Moves between states:
at | di gi zu va na fe
qr | th gr gg bn qt nm
tt | gb qj mz bg cj fz
rr | fp jl hh qg mf md
hs | zp fm sb lm zs tq
hz | mr lm hs gq nz ll
rn | cf gz bc jp fc sg
mj | bm cn fl ht zb qs
fg | hl tr cl tb rt dh
zf | gg nz sm nm gj mr
fr | mn j148 j69 sf qh j609
ff | jb gf sf bb dl gn
hp | qs jp rn jz cn jr
sq | hp jr lp cp qs fc
cn | cp sq fc bm jz fl
rt | lb dm sz lj tb pg
cc | bp rp zb dz rd jj
cr | lj rt pg nq nl hl
qb | fr j609 nh sl mn j588
dz | mp bp rp sz cl cc
fc | jr lp tp sq jp ct
dl | qc gt ds jm bb nt
fm | nc zz sr zp bz sb
nb | bs bf ml lh fz lc
j69 | j126 rj zl j148 j588 jg
qs | cn fl cf mj cp jp
jz | mj qs jp dc bm hp
dn | bl ph bg jf qm rl
rm | gs jt pz mm jd qt
jl | dj nq cr fp hb hh
j609 | j148 j69 jg fr j23 nh
pp | cz ht mj rd cc dc
jf | zl bl ph jg bh dn
j588 | j609 nh tz qb j148 rq
nz | nj lt zs gg gq sm
dm | fg dh mp lb hl sz
nj | gq hz ll gj zf lt
mc | rl tc pc dd ph cj
gm | dd mc cj qm dn hn
qm | fd dd mc bh jf gm
ls | dz cc jj fq mp cz
sg | gz bc bb rn ct zr
rp | pp dc jz bp cz zb
nt | gt ds qh dl ff ch
gq | zf mr lm zt gg hz
zt | nm zf mr pz gr gq
nq | zq lj rt dj md cr
j148 | j23 j126 rj mn qb j69
mm | ml gs jt lc qn rm
ml | qn jd bn bf hm gs
mf | mt hb zq lz qg dj
rf | mz hm hf fz nb qn
gr | bt gj nj th pz gg
mp | cl rd pp dh fq bp
rq | nh tz fd j588 j69 bh
bm | zb cp sq jj dc cn
sm | lt zs nc nz hz zp
nl | hh tb fg md nq lb
lc | bf ml gs nb rf mm
zc | sb lz mf tq zz rz
zl | bh qm gm rj tz bl
pc | tt fz rf tc gb bs
pz | qr nm zf jt th zt
zb | dc jz hp rp ht cp
fp | mf dj nq rz mt jl
gf | nt ch mn jb gt sf
bz | hs tq zc ll zp zj
jt | bn qr nm gs zd pz
qj | lh nb lc gb pc mz
jb | dl nt ch hr qc gf
j23 | qb j588 rq qh fr j126
lj | nl lb dm zq hh rt
gj | zt gq hz bt nm nj
jm | zr qc gt tp bc dl
ph | gm hn gb bl dd bg
gs | jd bn qr ml hf jt
mt | qg rr md sr rz hb
zp | zs nc zz sm ll fm
ct | lp tp jm fc rn tg
fd | jf dn rl tz zl dd
dc | ht mj qs pp jj jz
lt | hz ll bz nj mr zs
zq | md nl lb hb jl lj
hb | rr md nl mt fp zq
dj | hb zq lj mf rr nq
sr | zn qg rr zz zc mt
hm | lc mm rm mz bf hf
nc | bz zj zn zs hs zz
ht | jj bm cn cz rp mj
qt | jt pz zt rm bn bt
sf | ch mn j148 gf ds fr
qh | sl qb j588 ds sf j23
md | jl hh tb rr dj nl
zj | tq zc rz bz fm zn
pg | dm sz dz rt fg fq
mr | nz sm zp zf nj lm
jj | rp zb cp cc pp bm
dh | tr cl rd fg pg mp
bl | qm gm hn zl fd ph
gb | cj lh nb hn tc qj
sb | zz sr mt fm zj lz
bh | tz fd dd rq jg qm
tb | cr hl tr hh lj fg
cf | fc ct tg fl jr gz
bf | rf qn jd bs mz ml
qn | hm hf zd rf lc jd
tc | bg tt fz rl hn pc
lb | tb fg dh nl cr dm
gg | gj nj lt gr zt nz
tg | tp jm dl ct sg hr
jr | jp rn sg hp fl lp
rl | ph bg tt dn gm tc
bs | fz rf qn pc qj bf
nh | j69 jg jf j609 j126 tz
th | qt bt gj zd jt gr
lz | sr mt hb sb zn mf
cj | tc pc bs mc bg lh
bc | tg hr jb gz tp bb
ll | lm hs tq hz sm bz
zd | rm qt bt hf gs th
hr | jm dl nt tg zr jb
dd | dn rl tc fd bl mc
tr | pg fq ls hl dm cl
ch | ds qh j23 nt gn mn
gz | ct tg hr cf lp bc
hh | nq cr hl jl zq tb
lh | pc bs bf cj tt nb
qg | rz fp jl zn lz rr
cp | jz hp jr zb mj sq
mn | qh j23 j126 ch sl j148
fl | sq fc ct cn hp cf
zs | ll bz zj lt lm nc
zz | zj zn qg nc tq sr
sz | dh mp bp dm tr dz
fq | sz dz cc pg dh ls
zr | bc bb ff sg tg qc
jd | hf zd th qn mm bn
rj | rq bh qm j126 nh zl
bt | pz zt gq qt qr gj
j126 | j588 rq bh j23 j609 rj
lm | sm zp fm mr lt hs
rd | ls cz ht cl dz pp
ds | gn sl qb gt gf qh
hl | rt pg fq cr lb tr
hf | mm rm qt hm ml zd
lp | rn sg zr jr cf tp
tp | sg zr qc lp gz jm
bb | hr jb gf bc jm ff
fz | qj mz hm tt lh rf
sl | sf fr j609 gn ch qb
gt | ff gn sl qc jb ds
jg | rj zl bl j69 rq jf
mz | nb lc mm qj bs hm
tz | jg jf dn nh rj fd
cz | cc jj bm ls bp ht
tq | fm sb lz hs nc zc
nm | gr gg nz qr bt zf
rz | lz mf dj zc sr fp
zn | zc rz fp zj sb qg
bn | zd th gr jd rm qr
bp | rd pp dc mp ls rp
bg | hn gb qj ph mc tt
qc | bb ff gn zr hr gt
hn | mc cj lh gm rl gb
jp | fl cf gz qs sq rn
gn | gf sf fr ff nt sl
cl | fq ls cz tr sz rd

In the rows, 63 means zero.

The rows follow the links: the fewer symbols apart two states are, the more alike their rows tend to be.

Rows of some states; one shown again gets a slightly different row:
tp: 33	59	80	9	56	47	89	80	76	74	65	63	70	95	64	43	74	88	64	81	36	102	57	77	85	53	39	38	54	79	65	85	96	26	73	60	36	23	32	45	61	82	55	85	67	54	41	53	72	47	79	52	29	40	50	53	74	46	14	86	53
qm: 45	59	74	69	91	67	57	37	86	41	74	76	43	62	74	64	57	74	69	107	62	92	57	52	115	59	38	22	62	51	78	69	48	53	41	84	67	89	93	20	32	85	38	47	38	50	61	83	64	40	40	36	76	106	36	84	65	64	18	66	57
mn: 31	57	81	31	78	54	76	57	87	55	71	72	54	83	71	51	67	86	66	103	44	107	53	64	110	54	30	19	56	65	74	81	73	32	55	75	48	55	63	22	41	91	41	67	48	47	47	68	69	37	57	39	49	76	37	70	71	52	1	81	52
jg: 39	58	78	56	88	62	63	42	88	44	74	74	46	70	74	59	61	79	67	108	55	98	55	55	116	56	33	18	60	56	78	74	56	44	46	81	60	78	83	17	34	88	37	53	41	49	56	78	66	39	44	36	67	97	35	79	68	61	9	71	55
sq: 42	62	76	7	46	46	91	90	68	83	61	59	77	95	61	44	77	84	61	63	37	89	59	81	63	55	49	55	55	84	59	83	102	30	83	52	36	13	20	62	73	74	65	90	76	58	42	45	72	56	89	63	25	24	60	44	73	46	33	86	55
rl: 52	60	70	82	93	70	51	32	83	37	73	75	41	54	72	68	55	68	68	102	68	82	57	49	110	61	43	28	64	46	79	64	40	63	38	84	74	98	101	23	33	81	40	41	37	52	67	85	62	44	34	40	83	112	39	86	63	68	30	61	59
hp: 41	61	76	8	44	47	91	92	67	84	61	59	78	95	60	44	77	84	62	62	38	89	60	81	62	55	49	57	54	84	58	83	101	32	83	52	36	13	20	64	74	73	66	92	76	59	42	45	71	57	89	65	24	22	61	43	74	47	34	84	57
zj: 96	69	45	99	52	75	49	67	41	69	56	56	71	41	56	77	59	40	61	27	85	19	73	60	18	75	97	107	73	59	54	43	49	97	69	54	81	78	69	103	84	37	85	57	77	80	81	61	56	89	66	87	82	57	89	61	54	75	126	45	75
ht: 51	63	69	15	38	49	89	96	58	89	58	55	83	92	58	47	77	77	59	46	42	74	63	83	45	58	62	72	56	85	54	78	102	40	89	46	39	12	17	80	83	64	75	93	84	64	47	42	69	65	94	74	26	14	71	40	71	49	55	81	60
lz: 94	69	46	90	46	71	54	74	39	75	55	54	76	47	55	74	63	42	60	22	80	21	73	65	14	73	98	109	70	63	52	46	58	92	74	51	76	67	58	107	88	37	87	63	81	80	78	56	58	90	73	89	73	45	91	55	57	73	125	49	74
mz: 71	64	60	108	92	78	40	30	72	37	71	73	42	40	71	78	51	55	68	87	82	58	63	44	90	68	62	49	69	41	75	53	27	82	37	82	85	114	111	41	40	67	48	35	42	60	77	86	58	57	31	49	98	115	52	89	57	76	63	49	66
zs: 96	70	44	109	60	77	43	58	44	62	58	58	66	37	59	81	56	38	62	34	88	20	73	56	27	74	95	101	73	55	57	42	40	101	63	59	86	90	81	96	78	39	79	50	70	78	85	67	56	86	59	82	90	70	85	66	53	78	124	42	75
mj: 47	62	73	10	41	47	90	94	61	87	58	57	81	93	59	45	77	81	60	52	40	81	61	82	52	57	57	64	55	85	56	80	102	35	87	48	38	12	18	73	80	68	72	92	81	62	44	43	70	62	92	70	24	17	67	40	72	47	45	83	58
bs: 68	63	61	105	92	76	41	29	74	36	71	74	42	41	71	78	51	56	68	90	79	62	62	44	93	66	59	44	70	42	76	55	28	80	37	83	84	114	109	37	40	69	46	35	40	59	78	87	58	55	31	48	97	116	50	89	58	75	58	51	66
ph: 50	60	71	81	93	68	52	34	84	37	74	76	41	56	74	68	55	69	68	104	66	84	57	49	111	62	42	27	64	48	79	65	41	61	39	84	73	97	99	22	34	81	39	42	38	52	66	85	63	44	36	38	82	111	40	87	63	67	28	61	59
fq: 67	66	62	33	34	55	82	97	47	92	55	52	87	79	54	54	74	65	59	29	53	55	67	82	25	63	76	92	60	83	50	68	93	56	90	42	49	20	21	98	92	52	84	89	90	71	55	40	66	78	94	84	36	12	83	38	66	55	84	72	65
qh: 32	57	82	31	78	54	76	58	86	56	72	72	54	85	72	50	67	86	67	102	43	107	54	65	109	53	29	18	56	66	74	82	76	31	56	74	48	52	61	22	41	90	42	68	49	48	46	68	70	37	58	39	48	74	38	69	72	51	2	80	52
hn: 56	61	69	86	94	70	49	32	82	37	73	76	41	52	73	71	54	66	69	101	70	79	58	47	108	63	46	29	66	46	78	63	38	66	38	84	76	101	102	25	34	79	41	40	37	53	68	85	62	46	34	40	86	113	42	88	62	70	34	59	60
gg: 94	68	47	118	71	80	37	46	52	51	61	64	58	32	62	84	52	39	64	49	91	27	71	51	44	75	87	88	73	46	64	42	30	101	52	68	90	105	95	80	66	45	70	41	60	73	87	75	56	79	47	73	99	88	76	77	52	80	112	40	73
tb: 80	68	54	53	35	60	73	92	42	88	53	52	85	67	53	62	70	55	58	21	63	38	71	76	13	67	88	103	64	78	48	59	83	71	87	43	58	34	32	107	95	44	89	82	90	76	64	45	63	85	90	90	49	19	90	42	62	62	104	63	70
ff: 31	58	82	18	67	49	84	69	83	64	69	68	61	91	68	45	70	90	65	93	38	106	55	71	100	52	32	25	54	73	70	84	86	26	65	68	41	37	46	31	51	88	47	77	57	49	43	61	72	41	69	45	38	57	42	61	73	49	4	85	52
tg: 32	58	81	9	58	47	89	78	78	73	67	64	68	95	66	43	74	88	63	81	36	103	55	77	87	53	37	36	53	78	65	85	94	25	73	61	38	24	33	43	59	83	55	84	65	52	40	53	72	47	77	52	30	41	49	52	75	47	12	86	53
gn: 30	58	82	23	71	51	81	64	85	61	71	69	58	88	70	47	70	89	66	98	41	108	54	69	105	53	31	23	55	70	72	83	82	28	61	70	44	43	53	27	47	89	44	73	52	48	44	64	71	39	64	42	41	65	39	63	73	51	1	84	53
gm: 50	60	72	77	92	68	52	34	85	39	73	75	41	56	73	67	56	70	69	105	65	86	59	50	111	61	41	25	64	48	79	66	43	59	39	85	71	97	99	21	33	82	39	44	37	52	65	84	63	44	37	38	81	110	39	86	63	67	26	62	59
sl: 32	57	82	28	76	54	78	59	86	56	71	71	54	85	70	50	68	87	66	103	44	107	54	65	109	53	31	19	56	67	74	83	76	30	57	73	47	50	59	23	42	90	42	70	49	48	45	66	70	38	60	39	47	73	38	68	72	52	2	81	52
sg: 34	59	81	8	56	48	89	81	76	76	65	63	70	96	65	43	75	89	63	78	36	101	56	77	83	53	39	40	54	80	64	86	97	26	75	59	37	22	32	47	61	82	56	86	67	53	40	52	72	48	80	54	29	38	50	50	75	46	15	87	53
bh: 42	58	76	61	89	62	61	40	87	43	74	74	45	67	74	61	60	77	67	106	58	96	55	54	116	57	34	19	61	54	78	72	53	48	43	82	63	82	86	18	33	87	36	52	39	49	58	80	65	38	43	36	70	101	35	81	67	61	13	69	56
j609: 34	57	80	42	83	56	71	50	88	51	73	73	49	78	73	53	64	83	66	105	48	104	53	60	115	55	30	18	57	61	77	78	67	38	50	77	54	64	72	19	37	90	39	61	44	47	50	74	68	38	51	36	57	86	35	74	71	56	3	77	54
rp: 54	64	69	16	37	49	89	96	56	90	57	55	83	90	56	47	76	74	59	44	45	72	64	83	41	59	64	76	57	85	52	75	101	42	89	46	41	13	16	83	85	62	77	92	84	66	47	41	70	69	94	76	27	12	73	39	70	50	59	80	60
fm: 97	69	45	103	54	76	47	65	42	67	56	58	69	40	57	80	58	39	62	28	86	20	73	59	22	75	96	105	72	58	55	43	46	98	67	56	82	82	73	101	82	38	83	55	74	79	82	63	56	88	65	86	84	61	88	62	54	77	125	44	75
zl: 42	58	75	62	89	63	60	40	87	42	74	76	44	65	75	62	59	76	69	106	59	95	56	54	115	58	35	19	61	53	78	72	52	50	43	82	65	83	88	18	33	87	38	50	39	50	58	80	65	40	42	36	71	102	36	82	67	62	13	69	56
ml: 78	64	55	115	87	80	36	32	67	39	69	70	46	35	69	81	50	48	67	77	86	49	64	44	78	70	69	58	72	43	72	48	25	89	39	79	89	115	110	51	47	61	54	33	45	64	82	85	57	62	35	55	101	112	58	87	55	79	77	45	69
sf: 31	58	82	27	75	53	79	60	86	57	71	70	54	85	70	49	68	88	66	101	42	108	54	66	108	53	30	20	56	67	73	82	78	30	59	73	47	49	57	24	43	90	43	70	50	48	46	67	70	38	60	40	45	70	38	67	72	52	1	82	52
ls: 62	65	64	25	34	52	85	97	50	91	55	54	85	84	55	51	75	69	58	35	50	62	66	82	31	61	71	86	58	85	49	71	97	49	90	44	45	17	18	92	89	56	81	91	88	69	52	40	68	74	95	82	32	11	80	38	68	52	74	75	63
gq: 95	68	46	118	70	80	39	48	49	54	61	62	59	32	61	84	53	39	64	46	91	24	71	51	42	75	90	91	73	49	63	42	32	101	54	67	89	103	93	83	68	44	72	42	62	73	86	73	56	81	50	75	97	86	78	75	53	80	114	41	74

Each walk starts at a row. The symbols on each line, taken left to right, move it on to the next state.
Each answer is a row, close to the row of the state it stands for.
new walk
65	62	64	100	92	74	43	30	77	36	73	75	42	44	72	76	52	59	68	94	77	68	61	46	98	65	54	40	68	43	76	56	31	76	36	84	81	111	108	33	37	72	45	37	38	57	74	86	59	52	32	44	94	116	48	89	59	74	51	52	64
na va di gi gi va fe
63	63	64	98	93	75	43	30	78	37	72	75	41	46	72	74	53	60	68	95	76	68	59	45	99	65	53	39	68	43	77	58	31	75	37	84	81	109	107	32	37	73	44	37	38	57	74	86	60	51	32	44	93	116	46	89	60	74	48	54	64
di na gi fe zu
76	64	56	114	88	79	37	32	68	39	69	71	44	35	69	81	50	49	67	79	85	51	65	44	80	69	67	57	71	41	73	48	25	88	39	81	89	115	109	49	44	62	53	34	44	63	81	86	58	62	33	54	101	112	57	87	56	79	75	46	68
new walk
35	59	80	8	54	46	89	83	74	77	64	63	71	96	65	42	76	88	62	76	37	99	57	78	79	53	41	42	53	81	63	85	98	28	77	57	36	20	29	49	65	81	58	88	69	54	41	50	72	50	82	55	27	34	52	49	75	47	17	86	53
fe fe gi di va fe
30	59	82	14	63	49	86	73	81	67	68	66	63	93	67	45	71	89	64	89	38	106	55	74	95	53	33	30	54	75	68	85	90	27	68	66	40	32	42	35	53	87	50	79	60	50	42	58	72	43	71	47	35	52	44	57	74	48	6	87	52
di fe gi na fe zu zu
36	58	79	49	86	59	66	46	88	47	73	74	47	73	73	57	62	81	68	107	52	101	55	57	115	56	30	17	59	58	77	77	61	42	47	79	57	71	79	19	35	90	38	57	42	48	53	76	67	38	47	37	62	93	35	78	69	57	6	73	54
new walk
44	61	74	8	44	46	91	91	64	85	60	58	79	95	60	44	76	81	60	58	39	85	61	82	58	55	52	60	54	85	58	81	102	32	85	49	37	13	19	67	76	71	69	93	79	59	42	45	72	59	90	66	25	20	64	43	73	47	38	83	57
di na fe fe fe zu
32	59	81	10	59	47	88	78	78	73	66	65	68	94	66	43	75	89	63	83	36	103	56	76	87	53	37	35	54	78	65	85	94	27	73	62	38	26	35	42	58	85	54	84	64	52	41	54	71	45	76	50	30	43	48	53	74	47	11	87	53
fe va zu di di na gi na na
32	58	82	11	61	48	88	76	80	70	66	65	66	94	67	43	72	90	64	86	37	105	55	75	91	53	35	32	53	77	67	85	93	26	70	63	38	28	38	39	56	85	52	83	63	51	41	55	72	44	75	49	33	47	46	54	74	47	9	86	52
new walk
37	61	78	7	48	46	91	87	70	81	62	61	76	96	62	44	75	86	62	68	37	94	59	81	70	54	45	49	53	83	59	84	100	28	81	54	36	16	23	59	69	76	63	89	74	57	41	48	72	55	86	59	25	27	57	46	74	46	26	86	54
zu di va zu di gi
32	58	82	11	61	48	87	77	79	71	66	65	67	95	66	43	73	89	64	84	37	104	55	75	90	53	36	33	53	78	66	86	94	25	70	63	37	26	36	40	57	85	53	83	63	51	41	55	72	45	76	50	32	44	47	55	75	46	10	87	52
zu gi fe gi gi zu
38	58	78	51	86	60	66	45	88	45	74	74	46	72	73	58	62	80	68	107	53	101	55	57	116	56	32	18	59	57	77	76	59	43	47	80	58	74	79	18	34	89	38	56	41	48	55	77	67	37	46	35	63	94	35	78	68	59	7	73	55
new walk
60	61	66	94	93	73	45	31	79	36	73	74	40	48	73	73	53	62	68	97	73	72	60	45	102	64	51	35	67	45	77	59	33	71	36	84	79	107	106	29	34	75	43	38	38	56	71	86	60	49	32	43	92	116	44	88	61	73	44	55	62
zu zu di fe fe di gi
87	65	51	119	80	80	35	38	59	44	65	67	50	32	66	84	50	43	66	62	89	35	68	46	61	73	79	74	73	44	68	44	26	97	45	74	91	113	105	65	56	53	62	36	52	69	86	81	55	72	39	64	102	102	68	83	54	80	97	42	71
gi zu na gi zu gi va fe
97	69	44	109	58	77	44	59	44	64	58	59	68	37	58	81	56	38	62	32	89	20	72	57	26	74	95	102	73	55	56	43	43	100	63	59	85	89	79	96	78	38	79	52	71	78	84	67	55	86	60	83	88	68	86	66	53	78	124	43	76
new walk
59	61	68	93	93	73	46	30	80	36	73	74	41	48	73	72	53	64	69	98	73	74	60	46	104	64	49	34	67	44	77	61	34	70	37	84	79	106	105	28	34	76	42	38	38	54	71	86	60	48	33	42	91	115	43	88	61	71	41	56	63
di di di zu gi zu fe
82	65	54	118	85	80	37	34	64	41	67	70	47	34	68	82	51	47	67	73	87	44	66	45	73	71	72	64	72	43	71	46	25	94	42	77	90	115	109	56	48	58	56	35	46	66	83	84	56	66	35	59	102	109	61	86	54	80	86	44	70
zu na fe fe zu zu gi zu
96	69	46	93	48	72	52	72	40	73	55	56	76	46	56	76	61	41	60	23	82	21	73	65	15	73	97	109	71	62	53	47	54	94	73	51	77	70	63	106	87	37	86	61	79	80	79	58	57	90	71	89	76	49	91	57	56	74	126	47	75
new walk
49	63	71	12	40	48	91	95	60	88	59	55	82	93	59	46	77	78	60	50	42	78	62	82	49	56	59	69	55	85	55	79	102	37	87	48	39	11	17	77	80	66	74	92	82	63	45	41	71	65	94	72	26	15	68	40	71	48	49	82	58
fe va na fe na gi na va
52	63	69	16	38	49	88	96	58	89	57	55	84	89	57	47	76	76	61	46	43	74	62	83	43	59	62	73	56	84	53	77	101	41	88	46	40	12	17	81	85	64	76	93	84	65	47	41	70	68	95	75	27	14	72	38	71	50	56	80	60
di gi gi na zu gi fe
36	60	79	8	52	47	90	86	72	79	63	61	73	96	63	42	76	87	63	72	36	98	58	79	76	53	43	46	54	82	63	85	99	26	78	57	36	18	26	53	66	79	60	90	71	55	41	49	72	51	83	57	26	32	54	48	74	47	21	87	54
new walk
74	66	58	43	34	57	77	95	44	90	53	52	86	73	53	57	73	60	59	25	58	46	69	80	19	65	82	98	61	81	49	64	89	62	89	42	53	27	25	103	93	48	87	86	90	74	59	43	65	83	93	88	42	15	86	40	64	58	95	68	66
na va fe zu va zu zu di
55	64	67	19	36	49	87	97	56	90	56	54	84	88	56	48	76	74	59	42	45	71	64	83	40	59	65	78	58	85	53	75	100	44	90	45	41	12	17	84	85	60	78	93	86	66	49	41	70	70	95	76	29	12	73	38	71	50	61	80	61
va zu va va va di di
69	66	61	36	34	54	80	96	45	90	54	51	87	78	54	56	74	63	59	27	55	51	67	80	22	64	79	95	61	82	48	66	91	59	90	42	50	22	23	100	92	50	85	88	89	73	57	41	67	79	94	85	37	12	84	39	66	57	88	70	65
